Here is a tiny trained network, its code and every weight. The questions are about switching its units off for an input and a class, where a switched-off unit gives its printed mean instead of its output.

import numpy as np


def w(rows, s, z=0):
    codes = np.array(rows[::2]) - 128.0
    scale = np.full(codes.shape[1], s)
    scale[-1] = z or s
    return codes * scale


def norm(h):
    return h / np.sqrt((h * h).mean(-1, keepdims=True) + 1e-5)


def f(y):
    return y / 2 * (1 + np.tanh(0.7978845608 * (y + 0.044715 * y**3)))


def log_softmax(a):
    a = a - a.max(-1, keepdims=True)
    return a - np.log(np.exp(a).sum(-1, keepdims=True))


def net(x, mask):
    res = np.array(x, float).reshape(1, 8) / 4 @ E
    u = 0
    for l in range(4):
        y = f(norm(res) @ A[l][:, :-1].T + A[l][:, -1])
        res = res + np.where(mask[u : u + 5], y, B[l][:, -1]) @ B[l][:, :-1]
        u += 5
    return log_softmax(norm(res)[-1] @ U[:, :-1].T + U[:, -1])


A, B = {}, {}
E = w([
[134,134,145,121,120,132,145,128],'x0',
[166,162,105,109,88,188,80,22],'x1',
[80,100,168,184,191,95,164,216],'x2',
[118,128,123,135,134,131,119,127],'x3',
[179,149,254,44,217,48,33,140],'x4',
[124,135,123,123,130,129,130,131],'x5',
[102,123,126,133,160,148,117,108],'x6',
[125,97,142,128,131,122,137,100],'x7',
],0.0066)
A[0] = w([
[187,188,117,74,160,134,51,94,131],'L0N0',
[161,199,77,125,195,111,141,169,4],'L0N1',
[104,136,136,163,198,136,89,77,183],'L0N2',
[129,169,201,64,220,2,88,142,195],'L0N3',
[194,119,173,110,157,133,49,103,95],'L0N4',
],0.0063,0.0031)
B[0] = w([
[71,127,171,110,73,1,141,51,189],'L0N0',
[148,114,112,98,155,142,162,127,122],'L0N1',
[189,154,46,110,56,50,137,172,149],'L0N2',
[234,149,41,178,188,137,142,104,254],'L0N3',
[154,182,173,185,135,57,94,170,177],'L0N4',
],0.0068,0.0095)
A[1] = w([
[125,118,116,167,2,111,118,118,252],'L1N0',
[78,171,53,119,121,76,92,124,196],'L1N1',
[104,115,86,173,91,90,189,208,92],'L1N2',
[171,128,56,174,153,133,128,91,178],'L1N3',
[160,131,25,144,189,137,124,150,77],'L1N4',
],0.007,0.0015)
B[1] = w([
[140,112,132,162,254,163,169,87,241],'L1N0',
[144,26,95,99,154,136,139,141,198],'L1N1',
[48,91,196,79,67,145,64,72,247],'L1N2',
[153,144,147,69,76,181,198,80,253],'L1N3',
[151,104,187,144,51,105,166,145,237],'L1N4',
],0.0074,0.0041)
A[2] = w([
[165,172,112,158,105,141,119,87,100],'L2N0',
[131,151,141,204,220,127,124,112,182],'L2N1',
[181,150,112,96,111,128,173,86,221],'L2N2',
[74,86,162,40,89,165,171,59,254],'L2N3',
[113,170,64,155,147,254,158,50,43],'L2N4',
],0.0074,0.0013)
B[2] = w([
[52,188,194,58,166,150,124,19,178],'L2N0',
[142,22,76,61,159,175,160,179,174],'L2N1',
[183,171,155,203,138,65,172,106,241],'L2N2',
[138,115,56,145,170,225,73,237,255],'L2N3',
[167,122,44,68,155,74,254,174,221],'L2N4',
],0.0066,0.0052)
A[3] = w([
[96,97,56,180,160,111,217,175,250],'L3N0',
[138,167,141,105,125,55,66,66,90],'L3N1',
[63,86,146,162,144,69,176,127,23],'L3N2',
[169,116,147,122,190,2,201,146,59],'L3N3',
[136,51,101,143,160,120,88,100,52],'L3N4',
],0.0087,0.0018)
B[3] = w([
[144,133,227,151,96,108,45,166,222],'L3N0',
[23,219,195,101,66,44,92,86,198],'L3N1',
[76,254,144,178,78,158,65,73,132],'L3N2',
[150,64,41,70,151,208,192,109,255],'L3N3',
[137,159,176,24,174,180,130,182,134],'L3N4',
],0.0076,0.0099)
U = w([
[211,59,100,136,210,191,167,251,73],'0',
[225,210,12,69,146,135,233,2,57],'1',
[46,250,246,186,55,75,23,65,255],'2',
],0.0067,0.0044)

Each question gives the input, the list of numbers given to net, and the class t.
The units are the neurons (one row each of A and B). Each row of codes is followed by its name. A weight is (code - 128) times the scale printed after its matrix; where a second scale follows, it is the last column's (A, B and U).
mask holds one flag per neuron, layer by layer. A switched-off neuron (its flag False) gives its mean, the last column of its row in B, instead of its output. The means were averaged over made-up inputs and are rounded, as every weight is.
A unit's drop is (log p(t) with every unit on - log p(t) with that unit switched off) / (log p(t) with every unit on - log p(t) with every unit switched off).
The circuit of an input: a set's keep is (log p(t) with only the set's units on - log p(t) with every unit switched off) / (log p(t) with every unit on - log p(t) with every unit switched off). Starting from the 12 units with the biggest drops (on a tie, the unit counted first), units are removed one at a time, each time the one whose removal leaves the highest keep (on an exact tie, the one counted first), for as long as the keep stays at least 0.8.
units of the circuit, in order: the units of the circuit, biggest drop first
unit that matters most: the unit with the biggest drop
top k neurons: the k neurons with the biggest drops, biggest first
k most important neurons of layer l: the k neurons of layer l with the biggest drops, biggest first
drop when u is switched off: that unit's drop, to one decimal
input [-5,1,5,6,8,3,0,-7], class 1: units of the circuit, in order : L2N3, L3N3
input [-2,4,0,4,2,8,5,-4], class 2: 2 most important neurons of layer 0 : L0N0, L0N4
input [-4,5,5,0,-6,2,8,-5], class 0: units of the circuit, in order : L3N0, L3N1
input [7,-8,-6,5,-5,8,-6,-6], class 0: unit that matters most : L2N3
input [3,-4,-3,-4,8,6,-8,-3], class 1: units of the circuit, in order : L3N3, L3N0
input [-4,-5,-1,1,4,6,0,-7], class 1: units of the circuit, in order : L0N3, L2N3
input [6,0,-4,1,-4,-5,3,-2], class 0: units of the circuit, in order : L0N3, L2N3
input [2,-3,0,7,6,-5,8,-2], class 1: top 2 neurons : L0N3, L2N3
input [3,2,7,-3,2,7,-3,6], class 1: units of the circuit, in order : L2N3, L0N3
input [1,-2,4,7,0,8,-3,-7], class 2: 2 most important neurons of layer 1 : L1N2, L1N4
input [-4,3,8,-8,4,7,-1,-3], class 1: 4 most important neurons of layer 1 : L1N3, L1N0, L1N4, L1N1
input [6,0,3,-7,-5,4,-6,-4], class 2: 3 most important neurons of layer 1 : L1N2, L1N3, L1N1
input [8,1,-3,1,1,3,-3,-2], class 2: top 3 neurons : L3N1, L2N4, L0N0
input [1,1,-4,1,3,4,2,2], class 2: units of the circuit, in order : L3N1
input [0,1,7,7,3,-3,4,-6], class 1: top 4 neurons : L0N3, L1N3, L2N3, L0N2
input [-3,5,6,2,8,4,4,6], class 1: units of the circuit, in order : L0N3, L3N0
input [-1,3,-7,-3,2,1,-2,4], class 2: top 2 neurons : L0N3, L3N1
input [-5,2,5,8,-6,2,-5,-2], class 0: top 3 neurons : L2N3, L3N1, L0N4
input [-5,-4,-8,-7,-5,-6,-6,6], class 0: top 3 neurons : L0N3, L2N3, L3N0
input [-3,-3,6,-6,0,-7,8,3], class 2: units of the circuit, in order : L3N2
input [-1,5,-5,-1,6,0,4,2], class 2: top 2 neurons : L3N1, L2N4
input [-6,0,0,-1,8,-3,-8,-7], class 1: top 2 neurons : L0N3, L3N3
input [7,0,-7,2,-8,-4,-4,8], class 0: drop when L0N0 is switched off : 0.1
input [-1,-5,2,3,-6,0,1,6], class 2: drop when L2N3 is switched off : -0.1
input [-6,-8,-7,-2,-5,1,-7,-6], class 0: drop when L2N2 is switched off : 0.0
input [7,2,3,8,0,3,-6,3], class 0: drop when L0N3 is switched off : 0.6
input [-8,-2,7,-1,-2,1,-1,4], class 2: top neuron : L3N3
